Below is a small trained network, with its code and all its weights. Each question gives an input and a class and asks what happens when units are switched off, that is, made to give their printed mean instead of their output.

import numpy as np


def w(rows, s, z=0):
    codes = np.array(rows[::2]) - 128.0
    scale = np.full(codes.shape[1], s)
    scale[-1] = z or s
    return codes * scale


def f(y):
    return np.maximum(y, 0)


def log_softmax(a):
    a = a - a.max(-1, keepdims=True)
    return a - np.log(np.exp(a).sum(-1, keepdims=True))


def net(x, mask):
    res = np.array(x, float).reshape(1, 2) / 4 @ E
    y = f(res @ A[0][:, :-1].T + A[0][:, -1])
    res = res + np.where(mask, y, B[0][:, -1]) @ B[0][:, :-1]
    return log_softmax(res[-1] @ U[:, :-1].T + U[:, -1])


A, B = {}, {}
E = w([
[227,2,100,215,220,116],'x0',
[211,132,11,182,2,123],'x1',
],0.007)
A[0] = w([
[175,143,62,157,55,128,138],'neuron 1',
[144,141,119,132,112,129,252],'neuron 2',
[232,43,85,191,193,149,106],'neuron 3',
[72,244,132,78,15,156,98],'neuron 4',
[184,119,57,165,1,130,61],'neuron 5',
[111,128,168,181,102,115,116],'neuron 6',
[65,139,189,101,247,136,73],'neuron 7',
],0.014,0.012)
B[0] = w([
[134,153,166,126,141,149,217],'neuron 1',
[1,107,133,145,159,195,231],'neuron 2',
[125,122,122,173,117,61,248],'neuron 3',
[143,107,116,178,125,59,242],'neuron 4',
[197,181,156,86,144,133,218],'neuron 5',
[114,133,122,118,128,131,128],'neuron 6',
[171,194,177,133,149,137,195],'neuron 7',
],0.035,0.015)
U = w([
[121,97,113,197,117,9,121],'0',
[192,190,189,109,172,197,120],'1',
[6,89,116,141,144,217,254],'2',
[153,124,99,105,125,154,97],'3',
[173,108,101,88,88,155,94],'4',
[134,108,75,126,104,163,97],'5',
[128,83,123,122,88,145,91],'6',
],0.011,0.0099)

Each question gives the input, the list of numbers given to net, and the class t.
The units are the neurons (one row each of A and B). Each row of codes is followed by its name. A weight is (code - 128) times the scale printed after its matrix; where a second scale follows, it is the last column's (A, B and U).
mask holds one flag per neuron, in row order. A switched-off neuron (its flag False) gives its mean, the last column of its row in B, instead of its output. The means were averaged over made-up inputs and are rounded, as every weight is.
A unit's drop is (log p(t) with every unit on - log p(t) with that unit switched off) / (log p(t) with every unit on - log p(t) with every unit switched off).
The circuit of an input: a set's keep is (log p(t) with only the set's units on - log p(t) with every unit switched off) / (log p(t) with every unit on - log p(t) with every unit switched off). Starting from all 7 units, units are removed one at a time, each time the one whose removal leaves the highest keep (on an exact tie, the one counted first), for as long as the keep stays at least 0.8.
circuit, biggest first: the units of the circuit, biggest drop first
top k neurons: the k neurons with the biggest drops, biggest first
drop when u is switched off: that unit's drop, to one decimal
input [-2,-2], class 2: circuit, biggest first -> (neuron 3; neuron 5)
input [-3,3], class 2: circuit, biggest first -> (neuron 3; neuron 7)
input [3,-2], class 2: circuit, biggest first -> (neuron 4; neuron 5)
input [5,-8], class 1: circuit, biggest first -> (neuron 7)
input [2,-3], class 2: circuit, biggest first -> (neuron 5; neuron 4)
input [-4,6], class 1: top 3 neurons -> (neuron 5; neuron 3; neuron 1)
input [-1,3], class 2: top 2 neurons -> (neuron 7; neuron 2)
input [-2,-3], class 2: top 2 neurons -> (neuron 5; neuron 3)
input [0,-4], class 1: top 2 neurons -> (neuron 7; neuron 2)
input [-1,-3], class 2: top 2 neurons -> (neuron 5; neuron 1)
input [-1,-6], class 1: drop when neuron 7 is switched off -> 1.5
input [-1,8], class 1: drop when neuron 5 is switched off -> 0.7
input [-7,8], class 1: drop when neuron 1 is switched off -> 2.3
input [1,6], class 1: circuit, biggest first -> (neuron 5)
